Below is a small trained network, with its code and all its weights. Each question gives an input and a class and asks what happens when units are switched off, that is, made to give their printed mean instead of their output.

import numpy as np


def w(rows, s, z=0):
    codes = np.array(rows[::2]) - 128.0
    scale = np.full(codes.shape[1], s)
    scale[-1] = z or s
    return codes * scale


def norm(h):
    return h / np.sqrt((h * h).mean(-1, keepdims=True) + 1e-5)


def f(y):
    return np.maximum(y, 0)


def log_softmax(a):
    a = a - a.max(-1, keepdims=True)
    return a - np.log(np.exp(a).sum(-1, keepdims=True))


def net(x, mask):
    res = np.array(x, float).reshape(1, 2) / 4 @ E
    u = 0
    for l in range(2):
        y = f(norm(res) @ A[l][:, :-1].T + A[l][:, -1])
        res = res + np.where(mask[u : u + 7], y, B[l][:, -1]) @ B[l][:, :-1]
        u += 7
    return log_softmax(norm(res)[-1] @ U[:, :-1].T + U[:, -1])


A, B = {}, {}
E = w([
[124,91,101],'x0',
[255,117,105],'x1',
],0.008)
A[0] = w([
[111,1,207,177],'L0N0',
[90,83,98,205],'L0N1',
[64,166,106,50],'L0N2',
[69,68,70,193],'L0N3',
[181,20,132,3],'L0N4',
[169,157,78,110],'L0N5',
[64,180,135,151],'L0N6',
],0.0085,0.0028)
B[0] = w([
[2,179,111,206],'L0N0',
[116,114,67,225],'L0N1',
[133,80,175,196],'L0N2',
[126,170,30,253],'L0N3',
[109,94,125,207],'L0N4',
[98,196,89,200],'L0N5',
[129,50,222,246],'L0N6',
],0.008,0.0037)
A[1] = w([
[171,137,129,80],'L1N0',
[91,218,25,141],'L1N1',
[31,7,40,155],'L1N2',
[254,83,129,97],'L1N3',
[173,74,105,102],'L1N4',
[116,120,45,4],'L1N5',
[25,186,238,204],'L1N6',
],0.009,0.0045)
B[1] = w([
[98,196,123,146],'L1N0',
[254,183,122,205],'L1N1',
[52,73,85,254],'L1N2',
[55,193,186,201],'L1N3',
[70,118,169,157],'L1N4',
[142,155,13,149],'L1N5',
[192,88,153,238],'L1N6',
],0.007,0.0073)
U = w([
[132,140,38,235],'0',
[146,134,144,1],'1',
[194,84,241,162],'2',
[47,30,146,170],'3',
[143,135,143,15],'4',
[203,254,150,194],'5',
],0.021,0.0086)

Each question gives the input, the list of numbers given to net, and the class t.
The units are the neurons (one row each of A and B). Each row of codes is followed by its name. A weight is (code - 128) times the scale printed after its matrix; where a second scale follows, it is the last column's (A, B and U).
mask holds one flag per neuron, layer by layer. A switched-off neuron (its flag False) gives its mean, the last column of its row in B, instead of its output. The means were averaged over made-up inputs and are rounded, as every weight is.
A unit's drop is (log p(t) with every unit on - log p(t) with that unit switched off) / (log p(t) with every unit on - log p(t) with every unit switched off).
The circuit of an input: a set's keep is (log p(t) with only the set's units on - log p(t) with every unit switched off) / (log p(t) with every unit on - log p(t) with every unit switched off). Starting from the 12 units with the biggest drops (on a tie, the unit counted first), units are removed one at a time, each time the one whose removal leaves the highest keep (on an exact tie, the one counted first), for as long as the keep stays at least 0.8.
circuit, biggest first: the units of the circuit, biggest drop first
k most important neurons: the k neurons with the biggest drops, biggest first
top k neurons in layer l: the k neurons of layer l with the biggest drops, biggest first
drop when u is switched off: that unit's drop, to one decimal
input [5,-3], class 0: circuit, biggest first -> L0N3
input [2,3], class 5: 4 most important neurons -> L0N6; L0N5; L0N1; L1N2
input [8,-5], class 0: 3 most important neurons -> L0N3; L0N1; L1N1
input [4,6], class 5: 3 most important neurons -> L1N2; L0N6; L1N3
input [-7,1], class 2: top 2 neurons in layer 0 -> L0N3; L0N1
input [-8,-5], class 2: 2 most important neurons -> L1N6; L1N2
input [2,4], class 5: drop when L0N6 is switched off -> 0.2
input [-5,-3], class 2: drop when L1N2 is switched off -> 0.1
input [-3,1], class 5: drop when L0N6 is switched off -> 0.6
input [2,6], class 5: 2 most important neurons -> L1N2; L0N6
